Here is a tiny trained network, its code and every weight. The questions are about switching its units off for an input and a class, where a switched-off unit gives its printed mean instead of its output.

import numpy as np


def w(rows, s, z=0):
    codes = np.array(rows[::2]) - 128.0
    scale = np.full(codes.shape[1], s)
    scale[-1] = z or s
    return codes * scale


def norm(h):
    return h / np.sqrt((h * h).mean(-1, keepdims=True) + 1e-5)


def f(y):
    return y / 2 * (1 + np.tanh(0.7978845608 * (y + 0.044715 * y**3)))


def log_softmax(a):
    a = a - a.max(-1, keepdims=True)
    return a - np.log(np.exp(a).sum(-1, keepdims=True))


def net(x, mask):
    res = np.array(x, float).reshape(1, 5) / 4 @ E
    u = 0
    for l in range(4):
        y = f(norm(res) @ A[l][:, :-1].T + A[l][:, -1])
        res = res + np.where(mask[u : u + 4], y, B[l][:, -1]) @ B[l][:, :-1]
        u += 4
    return log_softmax(norm(res)[-1] @ U[:, :-1].T + U[:, -1])


A, B = {}, {}
E = w([
[177,86,66,174,153,58],'x0',
[94,42,97,87,124,84],'x1',
[171,57,63,178,235,166],'x2',
[136,45,227,103,138,178],'x3',
[23,152,4,248,209,166],'x4',
],0.0029)
A[0] = w([
[113,189,117,78,139,35,81],'0.n0',
[133,128,80,76,81,156,205],'0.n1',
[147,87,103,146,151,69,123],'0.n2',
[78,90,253,157,245,158,255],'0.n3',
],0.0061,0.00085)
B[0] = w([
[130,179,191,72,211,125,168],'0.n0',
[145,189,191,255,171,133,150],'0.n1',
[236,30,113,131,81,8,175],'0.n2',
[144,179,115,163,64,180,254],'0.n3',
],0.0043,0.0028)
A[1] = w([
[144,74,87,201,201,144,2],'1.n0',
[74,187,102,130,253,100,9],'1.n1',
[117,151,219,53,77,125,47],'1.n2',
[132,94,50,183,185,201,110],'1.n3',
],0.0057,0.00095)
B[1] = w([
[108,153,151,175,202,57,200],'1.n0',
[138,155,130,2,188,62,184],'1.n1',
[128,179,130,143,228,90,252],'1.n2',
[105,251,254,126,182,125,237],'1.n3',
],0.0058,0.0024)
A[2] = w([
[111,39,3,86,213,64,107],'2.n0',
[153,140,102,183,145,172,185],'2.n1',
[81,138,99,115,86,109,80],'2.n2',
[186,156,192,142,84,134,252],'2.n3',
],0.0062,0.0025)
B[2] = w([
[73,116,153,151,14,94,200],'2.n0',
[23,1,129,181,174,204,163],'2.n1',
[123,158,106,92,91,40,106],'2.n2',
[112,80,58,190,228,157,255],'2.n3',
],0.0058,0.0037)
A[3] = w([
[61,155,3,143,99,38,217],'3.n0',
[237,57,78,167,198,176,70],'3.n1',
[208,50,89,126,202,136,40],'3.n2',
[126,190,252,73,190,118,253],'3.n3',
],0.005,0.0013)
B[3] = w([
[189,103,159,75,114,196,194],'3.n0',
[141,185,112,49,112,35,207],'3.n1',
[97,255,125,77,98,128,174],'3.n2',
[162,135,65,209,157,127,252],'3.n3',
],0.0083,0.0038)
U = w([
[45,72,145,164,87,224,4],'0',
[132,175,91,199,237,111,207],'1',
[149,175,110,24,80,66,119],'2',
[136,1,144,134,38,61,89],'3',
],0.0094,0.003)

Each question gives the input, the list of numbers given to net, and the class t.
The units are the neurons (one row each of A and B). Each row of codes is followed by its name. A weight is (code - 128) times the scale printed after its matrix; where a second scale follows, it is the last column's (A, B and U).
mask holds one flag per neuron, layer by layer. A switched-off neuron (its flag False) gives its mean, the last column of its row in B, instead of its output. The means were averaged over made-up inputs and are rounded, as every weight is.
A unit's drop is (log p(t) with every unit on - log p(t) with that unit switched off) / (log p(t) with every unit on - log p(t) with every unit switched off).
The circuit of an input: a set's keep is (log p(t) with only the set's units on - log p(t) with every unit switched off) / (log p(t) with every unit on - log p(t) with every unit switched off). Starting from the 12 units with the biggest drops (on a tie, the unit counted first), units are removed one at a time, each time the one whose removal leaves the highest keep (on an exact tie, the one counted first), for as long as the keep stays at least 0.8.
circuit, biggest first: the units of the circuit, biggest drop first
top k neurons: the k neurons with the biggest drops, biggest first
k most important neurons of layer l: the k neurons of layer l with the biggest drops, biggest first
drop of u: that unit's drop, to one decimal
input [7,-6,-4,-3,0], class 2: circuit, biggest first : (1.n3; 3.n0; 3.n3)
input [2,3,3,-4,-3], class 3: circuit, biggest first : (2.n0; 1.n3)
input [4,7,2,6,5], class 3: circuit, biggest first : (2.n0)
input [8,-6,1,-7,-6], class 2: circuit, biggest first : (1.n3; 3.n3; 3.n1)
input [3,-8,4,4,-7], class 2: circuit, biggest first : (3.n1; 1.n3)
input [-6,4,8,2,-7], class 2: circuit, biggest first : (1.n3; 3.n2)
input [-6,6,0,3,-8], class 1: circuit, biggest first : (1.n2; 3.n3)
input [6,2,-4,-6,-7], class 1: circuit, biggest first : (0.n0; 3.n3)
input [-3,3,7,-6,-7], class 2: circuit, biggest first : (3.n2; 1.n3)
input [-4,-8,4,4,3], class 0: top 2 neurons : (0.n3; 2.n1)
input [-5,4,4,7,-4], class 2: circuit, biggest first : (3.n1; 1.n3; 3.n2)
input [6,2,1,-5,4], class 3: top 2 neurons : (0.n2; 2.n0)
input [-5,5,1,5,-5], class 1: top 4 neurons : (1.n2; 0.n2; 3.n3; 3.n0)
input [-5,-1,-5,3,3], class 0: 3 most important neurons of layer 3 : (3.n1; 3.n3; 3.n2)
input [2,-6,-6,6,6], class 0: most important neuron of layer 3 : (3.n3)
input [5,4,1,-3,6], class 3: top 3 neurons : (0.n2; 2.n0; 1.n2)
input [6,6,-1,5,6], class 3: top 2 neurons : (0.n2; 2.n0)
input [4,6,7,8,-2], class 2: 3 most important neurons of layer 3 : (3.n1; 3.n2; 3.n3)
input [-6,7,-4,4,-8], class 1: top 2 neurons : (1.n2; 3.n3)
input [8,-3,8,2,-3], class 3: 2 most important neurons of layer 1 : (1.n0; 1.n2)
input [2,5,4,-8,-6], class 3: most important neuron of layer 3 : (3.n1)
input [2,-8,-8,4,5], class 0: 2 most important neurons of layer 0 : (0.n0; 0.n1)
input [7,0,6,-2,-3], class 3: top 2 neurons : (2.n0; 0.n2)
input [6,-3,-1,6,0], class 2: drop of 3.n3 : 0.2
input [-3,-2,-5,5,-3], class 1: drop of 1.n2 : 0.1
input [7,8,0,-5,-3], class 3: drop of 2.n0 : 0.4
input [5,0,2,1,-6], class 2: top neuron : (3.n2)
input [3,6,-7,-4,7], class 2: drop of 0.n0 : 0.1
